Below is a small trained network, with its code and all its weights. Each question gives an input and a class and asks what happens when units are switched off, that is, made to give their printed mean instead of their output.

import numpy as np


def w(rows, s, z=0):
    codes = np.array(rows[::2]) - 128.0
    scale = np.full(codes.shape[1], s)
    scale[-1] = z or s
    return codes * scale


def f(y):
    return y / 2 * (1 + np.tanh(0.7978845608 * (y + 0.044715 * y**3)))


def log_softmax(a):
    a = a - a.max(-1, keepdims=True)
    return a - np.log(np.exp(a).sum(-1, keepdims=True))


def net(x, mask):
    res = np.array(x, float).reshape(1, 7) / 4 @ E
    y = f(res @ A[0][:, :-1].T + A[0][:, -1])
    res = res + np.where(mask, y, B[0][:, -1]) @ B[0][:, :-1]
    return log_softmax(res[-1] @ U[:, :-1].T + U[:, -1])


A, B = {}, {}
E = w([
[47,151,135,243,153,88,188],'x0',
[130,140,122,130,121,127,118],'x1',
[217,80,88,159,82,211,236],'x2',
[188,228,165,132,185,211,104],'x3',
[130,133,121,129,125,122,134],'x4',
[253,35,177,195,137,48,125],'x5',
[103,86,163,79,188,121,194],'x6',
],0.007)
A[0] = w([
[113,144,166,109,146,57,49,18],'N0',
[90,107,201,48,177,115,200,71],'N1',
[137,156,70,168,33,84,51,195],'N2',
[52,201,93,99,83,187,126,111],'N3',
[109,156,134,106,191,66,92,83],'N4',
[177,106,94,41,46,136,20,212],'N5',
[206,156,186,138,88,34,139,16],'N6',
[209,132,168,160,151,82,108,30],'N7',
[190,151,110,88,188,173,123,254],'N8',
[90,52,144,105,71,137,92,65],'N9',
[141,100,198,184,151,78,124,141],'N10',
[98,124,184,94,179,82,54,111],'N11',
[168,198,163,136,223,134,99,97],'N12',
[104,72,119,63,118,80,179,199],'N13',
[175,142,128,1,99,84,137,69],'N14',
[52,47,105,121,55,59,101,78],'N15',
[138,104,123,113,92,75,115,145],'N16',
],0.01,0.0033)
B[0] = w([
[181,32,98,154,99,192,86,194],'N0',
[212,225,79,83,162,92,137,197],'N1',
[179,125,137,142,247,164,153,211],'N2',
[166,52,156,12,138,122,27,252],'N3',
[137,41,70,161,122,124,166,190],'N4',
[101,173,123,175,182,68,137,254],'N5',
[127,104,164,34,113,124,81,168],'N6',
[116,165,179,2,108,131,66,174],'N7',
[48,51,133,226,161,114,141,216],'N8',
[125,68,222,174,106,137,188,159],'N9',
[165,175,136,81,132,81,63,194],'N10',
[147,29,64,201,129,140,167,222],'N11',
[108,158,234,169,120,221,155,205],'N12',
[151,139,167,161,208,195,122,213],'N13',
[65,136,123,189,92,61,76,190],'N14',
[55,136,172,128,166,207,147,232],'N15',
[56,154,193,81,163,179,105,164],'N16',
],0.0069,0.0074)
U = w([
[127,121,161,11,100,142,35,102],'0',
[194,41,74,170,123,187,122,112],'1',
[118,139,135,140,154,119,98,254],'2',
[154,160,106,138,204,140,102,152],'3',
[65,144,199,170,122,179,100,49],'4',
[105,126,137,150,119,139,79,177],'5',
[55,172,149,184,130,52,92,147],'6',
[108,182,81,123,47,52,110,12],'7',
],0.011,0.0055)

Each question gives the input, the list of numbers given to net, and the class t.
The units are the neurons (one row each of A and B). Each row of codes is followed by its name. A weight is (code - 128) times the scale printed after its matrix; where a second scale follows, it is the last column's (A, B and U).
mask holds one flag per neuron, in row order. A switched-off neuron (its flag False) gives its mean, the last column of its row in B, instead of its output. The means were averaged over made-up inputs and are rounded, as every weight is.
A unit's drop is (log p(t) with every unit on - log p(t) with that unit switched off) / (log p(t) with every unit on - log p(t) with every unit switched off).
The circuit of an input: a set's keep is (log p(t) with only the set's units on - log p(t) with every unit switched off) / (log p(t) with every unit on - log p(t) with every unit switched off). Starting from the 12 units with the biggest drops (on a tie, the unit counted first), units are removed one at a time, each time the one whose removal leaves the highest keep (on an exact tie, the one counted first), for as long as the keep stays at least 0.8.
circuit, biggest first: the units of the circuit, biggest drop first
top k neurons: the k neurons with the biggest drops, biggest first
input [2,-3,2,-6,4,2,3], class 4: top neuron	N15
input [-8,1,2,-5,-4,3,-1], class 6: circuit, biggest first	N5; N14
input [2,-5,2,-6,-2,-1,6], class 3: circuit, biggest first	N1; N13
input [5,3,-4,-4,5,5,-7], class 3: top 2 neurons	N2; N3
input [5,-1,-6,-3,-1,4,-5], class 1: circuit, biggest first	N0; N11
input [3,2,-2,-7,7,3,-1], class 4: circuit, biggest first	N15; N16
input [-4,1,7,7,-8,1,-8], class 3: top 2 neurons	N5; N11
input [-7,0,-7,6,3,-6,6], class 1: top 3 neurons	N11; N4; N0
input [0,2,0,0,-4,-2,-7], class 3: top 2 neurons	N2; N14
input [-6,2,-8,-2,4,-4,0], class 1: circuit, biggest first	N11; N0
input [-7,-4,-8,-7,7,1,-8], class 1: top 2 neurons	N0; N11
input [-7,5,4,8,8,-2,-6], class 4: circuit, biggest first	N8; N12
input [-4,-3,1,7,-5,4,-5], class 4: circuit, biggest first	N12; N8
input [6,4,3,-5,0,-3,-7], class 3: circuit, biggest first	N2
input [-5,-6,5,-2,-4,1,4], class 2: top 4 neurons	N11; N0; N4; N14
input [-7,-3,-4,3,-8,5,5], class 5: circuit, biggest first	N14; N8
input [0,-6,2,-5,2,-7,7], class 0: top 2 neurons	N3; N5
input [-5,1,-2,-7,5,6,2], class 4: top 2 neurons	N15; N3
input [4,-3,-7,-3,-8,3,-8], class 3: top 2 neurons	N2; N10
input [-2,0,5,7,-5,5,4], class 4: top 3 neurons	N8; N12; N3
input [-5,5,-2,6,7,8,8], class 0: circuit, biggest first	N7
input [5,2,0,-1,-4,-6,0], class 0: circuit, biggest first	N3; N8
